Here is a tiny trained network, its code and every weight. The questions are about switching its units off for an input and a class, where a switched-off unit gives its printed mean instead of its output.

import numpy as np


def w(rows, s, z=0):
    codes = np.array(rows[::2]) - 128.0
    scale = np.full(codes.shape[1], s)
    scale[-1] = z or s
    return codes * scale


def norm(h):
    return h / np.sqrt((h * h).mean(-1, keepdims=True) + 1e-5)


def f(y):
    return np.maximum(y, 0)


def log_softmax(a):
    a = a - a.max(-1, keepdims=True)
    return a - np.log(np.exp(a).sum(-1, keepdims=True))


def net(x, mask):
    res = np.array(x, float).reshape(1, 6) / 4 @ E
    u = 0
    for l in range(4):
        y = f(norm(res) @ A[l][:, :-1].T + A[l][:, -1])
        res = res + np.where(mask[u : u + 8], y, B[l][:, -1]) @ B[l][:, :-1]
        u += 8
    return log_softmax(norm(res)[-1] @ U[:, :-1].T + U[:, -1])


A, B = {}, {}
E = w([
[2,193,87,168,189,190,131,100],'x0',
[69,212,138,124,222,104,121,226],'x1',
[28,103,132,176,78,107,131,216],'x2',
[109,131,48,162,103,69,178,134],'x3',
[97,147,80,166,33,207,235,157],'x4',
[105,76,242,172,152,178,201,124],'x5',
],0.0095)
A[0] = w([
[101,93,114,138,104,119,173,110,19],'0.n0',
[150,75,114,128,100,48,128,110,38],'0.n1',
[195,106,217,122,145,88,103,109,141],'0.n2',
[151,117,100,126,87,119,144,147,80],'0.n3',
[137,78,157,131,115,163,110,32,151],'0.n4',
[156,131,5,123,112,71,117,95,158],'0.n5',
[105,89,127,142,101,50,163,168,90],'0.n6',
[201,116,131,127,136,124,202,69,2],'0.n7',
],0.03,0.0045)
B[0] = w([
[132,158,125,229,143,120,202,139,180],'0.n0',
[137,65,194,142,91,153,70,135,205],'0.n1',
[187,4,130,89,152,52,124,112,251],'0.n2',
[123,116,87,78,109,129,136,163,186],'0.n3',
[136,120,190,148,74,155,28,42,239],'0.n4',
[151,54,6,99,148,28,101,152,249],'0.n5',
[131,129,185,88,117,100,63,211,207],'0.n6',
[135,244,170,157,135,172,219,117,208],'0.n7',
],0.024,0.018)
A[1] = w([
[146,191,148,103,146,163,74,129,38],'1.n0',
[134,144,83,150,102,81,120,89,97],'1.n1',
[106,97,59,146,144,98,161,119,91],'1.n2',
[85,169,167,144,252,86,95,100,139],'1.n3',
[199,82,170,102,194,127,135,113,133],'1.n4',
[156,129,150,114,160,114,104,72,98],'1.n5',
[134,108,165,156,88,162,152,50,2],'1.n6',
[157,83,132,119,103,144,100,48,95],'1.n7',
],0.029,0.0058)
B[1] = w([
[162,142,157,41,118,134,145,154,147],'1.n0',
[77,185,54,137,119,57,130,126,176],'1.n1',
[129,212,97,172,125,168,122,78,190],'1.n2',
[26,177,133,12,221,111,77,191,172],'1.n3',
[153,142,6,208,47,177,75,135,248],'1.n4',
[164,90,78,236,136,136,117,202,203],'1.n5',
[140,200,192,251,164,196,87,14,204],'1.n6',
[60,76,172,67,61,63,106,200,248],'1.n7',
],0.02,0.019)
A[2] = w([
[135,125,140,128,61,253,164,68,139],'2.n0',
[205,126,214,164,148,146,141,30,6],'2.n1',
[141,132,120,55,156,89,188,43,103],'2.n2',
[169,129,162,38,150,155,117,63,61],'2.n3',
[84,124,173,117,239,196,139,83,115],'2.n4',
[170,83,138,122,164,141,131,79,15],'2.n5',
[220,207,172,44,174,126,151,74,3],'2.n6',
[72,109,141,87,93,221,168,112,107],'2.n7',
],0.022,0.0035)
B[2] = w([
[184,140,209,219,116,215,147,64,212],'2.n0',
[105,249,189,113,124,221,153,18,254],'2.n1',
[90,222,203,140,151,121,155,150,141],'2.n2',
[139,74,132,64,135,157,161,185,140],'2.n3',
[96,108,104,142,202,134,48,60,184],'2.n4',
[120,185,131,105,67,75,161,110,148],'2.n5',
[96,93,190,122,115,166,133,248,146],'2.n6',
[162,125,92,119,131,112,179,67,141],'2.n7',
],0.018,0.0091)
A[3] = w([
[113,120,65,127,211,102,205,43,2],'3.n0',
[90,52,130,165,140,164,81,112,94],'3.n1',
[58,116,120,155,137,160,142,202,79],'3.n2',
[149,160,171,123,131,129,254,155,111],'3.n3',
[138,157,72,91,125,167,163,102,75],'3.n4',
[119,136,111,113,96,129,150,105,54],'3.n5',
[145,144,36,97,175,146,218,49,49],'3.n6',
[134,147,233,119,100,86,122,130,64],'3.n7',
],0.021,0.0031)
B[3] = w([
[170,253,107,212,190,175,197,76,177],'3.n0',
[221,8,58,98,222,142,242,98,254],'3.n1',
[173,175,114,69,129,148,249,65,193],'3.n2',
[81,91,203,206,51,108,199,240,158],'3.n3',
[159,99,112,107,220,231,132,103,155],'3.n4',
[221,148,96,11,124,164,161,81,137],'3.n5',
[54,154,133,162,158,179,191,21,182],'3.n6',
[92,92,62,64,170,186,188,13,221],'3.n7',
],0.015,0.009)
U = w([
[116,153,214,156,89,163,243,214,2],'0',
[60,184,209,15,205,151,114,193,101],'1',
[105,213,13,160,178,107,166,102,116],'2',
[148,132,251,217,92,230,124,31,191],'3',
[178,7,89,114,100,52,7,169,190],'4',
],0.012,0.0035)

Each question gives the input, the list of numbers given to net, and the class t.
The units are the neurons (one row each of A and B). Each row of codes is followed by its name. A weight is (code - 128) times the scale printed after its matrix; where a second scale follows, it is the last column's (A, B and U).
mask holds one flag per neuron, layer by layer. A switched-off neuron (its flag False) gives its mean, the last column of its row in B, instead of its output. The means were averaged over made-up inputs and are rounded, as every weight is.
A unit's drop is (log p(t) with every unit on - log p(t) with that unit switched off) / (log p(t) with every unit on - log p(t) with every unit switched off).
The circuit of an input: a set's keep is (log p(t) with only the set's units on - log p(t) with every unit switched off) / (log p(t) with every unit on - log p(t) with every unit switched off). Starting from the 12 units with the biggest drops (on a tie, the unit counted first), units are removed one at a time, each time the one whose removal leaves the highest keep (on an exact tie, the one counted first), for as long as the keep stays at least 0.8.
circuit, biggest first: the units of the circuit, biggest drop first
k most important neurons: the k neurons with the biggest drops, biggest first
top k neurons in layer l: the k neurons of layer l with the biggest drops, biggest first
drop when u is switched off: that unit's drop, to one decimal
input [5,2,4,-4,-2,-5], class 1: 4 most important neurons => 0.n2, 0.n5, 1.n3, 0.n3
input [2,2,2,7,3,0], class 2: top 2 neurons in layer 0 => 0.n2, 0.n4
input [-3,-1,8,7,0,4], class 0: circuit, biggest first => 0.n2, 0.n4, 1.n4
input [8,-7,-5,8,-5,3], class 3: circuit, biggest first => 0.n4
input [-6,8,2,3,6,5], class 1: circuit, biggest first => 0.n2, 0.n6, 1.n4
input [3,-3,8,3,-6,1], class 1: circuit, biggest first => 0.n2, 1.n4, 0.n6
input [6,4,-6,-8,1,5], class 4: 3 most important neurons => 0.n7, 1.n7, 1.n3
input [1,6,6,-2,7,-3], class 0: circuit, biggest first => 0.n5, 0.n4
input [1,6,8,-2,8,3], class 0: 2 most important neurons => 0.n4, 0.n5
input [0,-3,2,4,-4,6], class 3: 3 most important neurons => 0.n5, 0.n4, 1.n6
input [4,6,4,-1,5,1], class 2: 4 most important neurons => 0.n4, 0.n6, 1.n7, 0.n7
input [7,-6,3,-8,-3,-4], class 3: 2 most important neurons => 0.n5, 1.n6
input [4,7,-4,-6,7,2], class 1: top 4 neurons in layer 0 => 0.n2, 0.n5, 0.n4, 0.n1
input [3,1,-5,5,0,4], class 3: circuit, biggest first => 0.n5
input [1,8,-8,-6,7,0], class 1: 4 most important neurons => 0.n2, 0.n5, 0.n1, 0.n4
input [-5,0,-2,-6,4,1], class 3: top 2 neurons in layer 0 => 0.n5, 0.n7
input [-1,-8,-5,-7,3,-3], class 3: 3 most important neurons => 0.n7, 1.n6, 0.n4
input [-1,-4,-7,1,7,1], class 3: 2 most important neurons => 0.n7, 0.n4
input [2,4,-1,8,6,8], class 0: top 2 neurons in layer 0 => 0.n4, 0.n5
input [-5,-8,-1,5,3,2], class 3: circuit, biggest first => 0.n7
input [2,5,2,-3,0,7], class 1: 4 most important neurons => 0.n2, 0.n5, 1.n3, 0.n1
input [5,-6,7,5,7,0], class 2: top 2 neurons in layer 0 => 0.n7, 0.n1
input [8,6,0,2,-7,-1], class 1: drop when 0.n2 is switched off => 0.3
input [2,-2,8,7,1,5], class 0: drop when 0.n0 is switched off => 0.3
